Below are the code and all the weights of a small trained network. Each question names an input and a class and asks about switching units off, where a switched-off unit gives its printed mean instead of its output.

import numpy as np


def w(rows, s, z=0):
    codes = np.array(rows[::2]) - 128.0
    scale = np.full(codes.shape[1], s)
    scale[-1] = z or s
    return codes * scale


def norm(h):
    return h / np.sqrt((h * h).mean(-1, keepdims=True) + 1e-5)


def f(y):
    return y / 2 * (1 + np.tanh(0.7978845608 * (y + 0.044715 * y**3)))


def log_softmax(a):
    a = a - a.max(-1, keepdims=True)
    return a - np.log(np.exp(a).sum(-1, keepdims=True))


def net(x, mask):
    res = np.array(x, float).reshape(1, 5) / 4 @ E
    u = 0
    for l in range(3):
        y = f(norm(res) @ A[l][:, :-1].T + A[l][:, -1])
        res = res + np.where(mask[u : u + 6], y, B[l][:, -1]) @ B[l][:, :-1]
        u += 6
    return log_softmax(norm(res)[-1] @ U[:, :-1].T + U[:, -1])


A, B = {}, {}
E = w([
[162,92,110,155,144,116,132],'x0',
[67,103,84,92,75,89,196],'x1',
[141,168,112,171,169,54,41],'x2',
[180,14,2,230,138,51,127],'x3',
[184,109,140,142,44,151,133],'x4',
],0.0008)
A[0] = w([
[203,206,180,178,168,156,16,28],'L0N1',
[253,166,225,169,123,201,48,51],'L0N2',
[168,66,30,219,81,52,118,6],'L0N3',
[156,144,101,159,78,48,30,121],'L0N4',
[140,48,61,217,202,32,122,107],'L0N5',
[86,215,100,117,153,31,80,86],'L0N6',
],0.0022,0.0019)
B[0] = w([
[152,93,171,129,15,134,162,152],'L0N1',
[212,115,186,179,66,209,89,184],'L0N2',
[129,122,125,99,156,205,226,187],'L0N3',
[105,193,95,172,80,166,159,184],'L0N4',
[158,148,45,171,248,157,169,246],'L0N5',
[35,143,113,130,79,63,57,131],'L0N6',
],0.0017,0.0011)
A[1] = w([
[83,40,90,65,74,107,216,127],'L1N1',
[81,167,193,55,45,142,122,46],'L1N2',
[76,151,223,34,131,142,141,73],'L1N3',
[46,175,94,115,123,26,174,156],'L1N4',
[81,228,253,81,126,150,36,4],'L1N5',
[78,165,208,31,96,148,165,83],'L1N6',
],0.0026,0.0019)
B[1] = w([
[120,100,253,132,96,42,64,190],'L1N1',
[153,111,53,168,202,132,154,187],'L1N2',
[90,194,63,93,206,186,156,188],'L1N3',
[100,167,203,130,145,127,30,184],'L1N4',
[177,32,87,88,77,162,254,245],'L1N5',
[96,164,54,151,208,139,132,209],'L1N6',
],0.0019,0.0011)
A[2] = w([
[56,15,243,31,66,18,160,14],'L2N1',
[92,234,109,161,50,98,59,39],'L2N2',
[79,211,27,4,184,237,235,47],'L2N3',
[197,81,54,206,112,60,71,133],'L2N4',
[188,87,27,203,253,108,192,2],'L2N5',
[32,58,121,42,123,25,181,81],'L2N6',
],0.0029,0.0022)
B[2] = w([
[186,29,159,8,46,57,244,130],'L2N1',
[94,72,45,129,71,101,197,103],'L2N2',
[20,155,214,28,230,233,252,253],'L2N3',
[89,112,152,33,180,170,201,213],'L2N4',
[214,4,27,196,152,61,225,186],'L2N5',
[218,110,189,90,80,169,104,141],'L2N6',
],0.0028,0.002)
U = w([
[251,251,249,250,5,251,6,186],'0',
[249,5,248,6,5,6,250,143],'1',
[6,244,249,7,53,6,10,3],'2',
[6,250,249,5,251,251,251,254],'3',
[7,250,10,249,251,5,7,18],'4',
[250,6,5,250,249,7,251,252],'5',
[6,251,22,228,5,11,66,3],'6',
],0.0035,0.0034)

Each question gives the input, the list of numbers given to net, and the class t.
The units are the neurons (one row each of A and B). Each row of codes is followed by its name. A weight is (code - 128) times the scale printed after its matrix; where a second scale follows, it is the last column's (A, B and U).
mask holds one flag per neuron, layer by layer. A switched-off neuron (its flag False) gives its mean, the last column of its row in B, instead of its output. The means were averaged over made-up inputs and are rounded, as every weight is.
A unit's drop is (log p(t) with every unit on - log p(t) with that unit switched off) / (log p(t) with every unit on - log p(t) with every unit switched off).
The circuit of an input: a set's keep is (log p(t) with only the set's units on - log p(t) with every unit switched off) / (log p(t) with every unit on - log p(t) with every unit switched off). Starting from the 12 units with the biggest drops (on a tie, the unit counted first), units are removed one at a time, each time the one whose removal leaves the highest keep (on an exact tie, the one counted first), for as long as the keep stays at least 0.8.
units of the circuit, in order: the units of the circuit, biggest drop first
unit that matters most: the unit with the biggest drop
k most important neurons: the k neurons with the biggest drops, biggest first
k most important neurons of layer l: the k neurons of layer l with the biggest drops, biggest first
input [4,4,-4,0,5], class 1: unit that matters most => L2N1
input [0,6,8,1,2], class 6: 3 most important neurons of layer 2 => [L2N3 L2N2 L2N5]
input [0,-6,-8,5,6], class 0: 3 most important neurons of layer 2 => [L2N3 L2N5 L2N1]
input [8,8,6,0,-5], class 4: 2 most important neurons of layer 2 => [L2N3 L2N1]
input [-5,7,-2,1,0], class 1: 2 most important neurons => [L2N1 L1N1]
input [5,6,7,-3,8], class 6: units of the circuit, in order => [L2N3 L2N2 L2N5]
input [-5,8,2,2,-2], class 2: 2 most important neurons => [L1N4 L1N5]
input [5,6,1,-3,8], class 1: 2 most important neurons => [L1N1 L2N1]
input [-3,2,-6,0,2], class 1: 3 most important neurons => [L1N1 L2N1 L0N3]
input [-4,5,5,2,6], class 6: 2 most important neurons of layer 0 => [L0N4 L0N1]
input [-6,-5,6,2,2], class 0: units of the circuit, in order => [L2N3 L2N5 L0N1]
input [-6,-1,7,4,5], class 6: units of the circuit, in order => [L0N4 L1N5]
input [3,0,-6,3,4], class 1: 3 most important neurons of layer 2 => [L2N1 L2N3 L2N5]
input [8,8,-7,-3,-8], class 2: unit that matters most => L1N1
input [7,8,6,-7,-6], class 2: units of the circuit, in order => [L1N4 L0N6 L2N4]
input [7,0,-3,-2,5], class 0: 2 most important neurons => [L2N3 L2N5]
input [-8,7,3,4,6], class 1: units of the circuit, in order => [L1N1 L2N6]
input [-6,-3,6,-2,-2], class 6: 3 most important neurons => [L0N3 L0N6 L2N2]
input [7,-7,6,-2,5], class 0: 2 most important neurons => [L2N3 L2N5]
input [3,-5,-4,2,-6], class 5: units of the circuit, in order => [L2N5]
